Here is a tiny trained network, its code and every weight. The questions are about switching its units off for an input and a class, where a switched-off unit gives its printed mean instead of its output.

import numpy as np


def w(rows, s, z=0):
    codes = np.array(rows[::2]) - 128.0
    scale = np.full(codes.shape[1], s)
    scale[-1] = z or s
    return codes * scale


def f(y):
    return np.maximum(y, 0)


def log_softmax(a):
    a = a - a.max(-1, keepdims=True)
    return a - np.log(np.exp(a).sum(-1, keepdims=True))


def net(x, mask):
    res = np.array(x, float).reshape(1, 4) / 4 @ E
    y = f(res @ A[0][:, :-1].T + A[0][:, -1])
    res = res + np.where(mask, y, B[0][:, -1]) @ B[0][:, :-1]
    return log_softmax(res[-1] @ U[:, :-1].T + U[:, -1])


A, B = {}, {}
E = w([
[87,41,42,13],'x0',
[186,8,82,235],'x1',
[252,92,211,71],'x2',
[230,190,4,124],'x3',
],0.004)
A[0] = w([
[122,107,113,104,100],'neuron 0',
[144,72,120,172,83],'neuron 1',
[22,139,90,179,72],'neuron 2',
[121,121,128,130,103],'neuron 3',
[121,108,113,100,96],'neuron 4',
[133,140,144,146,102],'neuron 5',
[143,169,189,200,72],'neuron 6',
[131,110,124,140,104],'neuron 7',
[128,187,129,86,90],'neuron 8',
[91,80,164,109,102],'neuron 9',
[144,177,167,186,71],'neuron 10',
[123,91,103,84,118],'neuron 11',
[115,117,109,118,106],'neuron 12',
[121,174,132,90,92],'neuron 13',
[110,71,99,68,89],'neuron 14',
[129,112,129,142,111],'neuron 15',
[137,153,159,163,88],'neuron 16',
[105,151,158,100,100],'neuron 17',
[134,103,128,86,99],'neuron 18',
[191,92,200,73,84],'neuron 19',
[98,65,86,50,84],'neuron 20',
[130,126,129,122,254],'neuron 21',
[186,103,165,101,108],'neuron 22',
[71,159,69,167,91],'neuron 23',
[152,154,108,143,96],'neuron 24',
[155,59,111,187,85],'neuron 25',
[122,135,135,104,97],'neuron 26',
[102,168,138,100,91],'neuron 27',
[199,99,184,88,101],'neuron 28',
[100,192,158,68,84],'neuron 29',
[181,171,50,114,61],'neuron 30',
[147,59,110,188,77],'neuron 31',
[152,113,101,151,115],'neuron 32',
[208,172,69,94,80],'neuron 33',
[49,61,247,127,65],'neuron 34',
[138,157,161,160,108],'neuron 35',
[103,176,160,75,79],'neuron 36',
[121,67,130,175,92],'neuron 37',
],0.015,0.0062)
B[0] = w([
[141,140,143,143,145],'neuron 0',
[144,117,158,86,185],'neuron 1',
[50,195,146,115,223],'neuron 2',
[127,127,127,123,129],'neuron 3',
[143,140,145,144,145],'neuron 4',
[137,135,137,144,145],'neuron 5',
[169,151,162,195,214],'neuron 6',
[130,129,135,116,140],'neuron 7',
[152,110,153,84,169],'neuron 8',
[169,140,92,126,177],'neuron 9',
[164,152,153,185,193],'neuron 10',
[143,126,143,173,172],'neuron 11',
[130,142,139,139,144],'neuron 12',
[145,111,152,95,162],'neuron 13',
[162,148,162,176,182],'neuron 14',
[135,129,134,114,141],'neuron 15',
[147,141,146,162,167],'neuron 16',
[139,116,142,93,162],'neuron 17',
[130,154,152,149,147],'neuron 18',
[67,194,148,109,194],'neuron 19',
[168,150,171,193,201],'neuron 20',
[82,3,82,182,253],'neuron 21',
[76,150,143,126,182],'neuron 22',
[67,180,140,117,203],'neuron 23',
[154,151,114,128,155],'neuron 24',
[147,99,167,82,214],'neuron 25',
[139,126,142,125,137],'neuron 26',
[129,106,153,103,163],'neuron 27',
[60,161,147,121,197],'neuron 28',
[146,96,178,87,192],'neuron 29',
[167,158,70,106,191],'neuron 30',
[148,108,169,77,207],'neuron 31',
[141,125,133,98,173],'neuron 32',
[158,166,66,97,201],'neuron 33',
[175,155,21,92,245],'neuron 34',
[148,133,141,167,177],'neuron 35',
[150,108,169,86,178],'neuron 36',
[157,122,150,78,186],'neuron 37',
],0.062,0.0061)
U = w([
[149,69,179,69,95],'0',
[166,132,154,215,62],'1',
[159,146,41,106,254],'2',
[37,160,139,122,67],'3',
[77,2,76,172,194],'4',
],0.0084,0.003)

Each question gives the input, the list of numbers given to net, and the class t.
The units are the neurons (one row each of A and B). Each row of codes is followed by its name. A weight is (code - 128) times the scale printed after its matrix; where a second scale follows, it is the last column's (A, B and U).
mask holds one flag per neuron, in row order. A switched-off neuron (its flag False) gives its mean, the last column of its row in B, instead of its output. The means were averaged over made-up inputs and are rounded, as every weight is.
A unit's drop is (log p(t) with every unit on - log p(t) with that unit switched off) / (log p(t) with every unit on - log p(t) with every unit switched off).
The circuit of an input: a set's keep is (log p(t) with only the set's units on - log p(t) with every unit switched off) / (log p(t) with every unit on - log p(t) with every unit switched off). Starting from the 12 units with the biggest drops (on a tie, the unit counted first), units are removed one at a time, each time the one whose removal leaves the highest keep (on an exact tie, the one counted first), for as long as the keep stays at least 0.8.
circuit, biggest first: the units of the circuit, biggest drop first
most important unit: the unit with the biggest drop
top k neurons: the k neurons with the biggest drops, biggest first
drop when u is switched off: that unit's drop, to one decimal
input [-1,-5,3,7], class 2: circuit, biggest first -> [neuron 33]
input [-1,7,-8,5], class 3: top 4 neurons -> [neuron 23; neuron 2; neuron 29; neuron 36]
input [6,-6,7,4], class 3: top 2 neurons -> [neuron 19; neuron 28]
input [-8,-4,4,7], class 1: top 2 neurons -> [neuron 34; neuron 6]
input [3,6,-7,-5], class 3: top 3 neurons -> [neuron 2; neuron 23; neuron 29]
input [3,-6,-8,-7], class 3: top 2 neurons -> [neuron 2; neuron 23]
input [7,-6,-8,-5], class 3: top 2 neurons -> [neuron 2; neuron 23]
input [-7,-4,-5,-6], class 1: top 2 neurons -> [neuron 6; neuron 10]
input [-4,2,5,-6], class 2: top 2 neurons -> [neuron 34; neuron 2]
input [0,-2,8,7], class 3: top 4 neurons -> [neuron 28; neuron 34; neuron 19; neuron 22]
input [-5,-3,-6,5], class 3: top 3 neurons -> [neuron 34; neuron 23; neuron 2]
input [3,5,6,-1], class 3: top 3 neurons -> [neuron 19; neuron 28; neuron 22]
input [4,4,-6,2], class 3: top 2 neurons -> [neuron 2; neuron 23]
input [-6,-2,7,8], class 2: most important unit -> neuron 33
input [-1,3,2,-4], class 2: top 2 neurons -> [neuron 34; neuron 29]
input [-5,-6,6,-7], class 2: top 3 neurons -> [neuron 34; neuron 25; neuron 31]
input [6,-4,2,-3], class 1: drop when neuron 20 is switched off -> 0.2
input [-3,5,-3,8], class 2: drop when neuron 30 is switched off -> 0.1
input [-1,-3,3,-1], class 4: drop when neuron 23 is switched off -> 0.2
input [5,3,-3,-6], class 2: circuit, biggest first -> [neuron 34]
input [-5,4,-5,-7], class 2: drop when neuron 34 is switched off -> 2.2
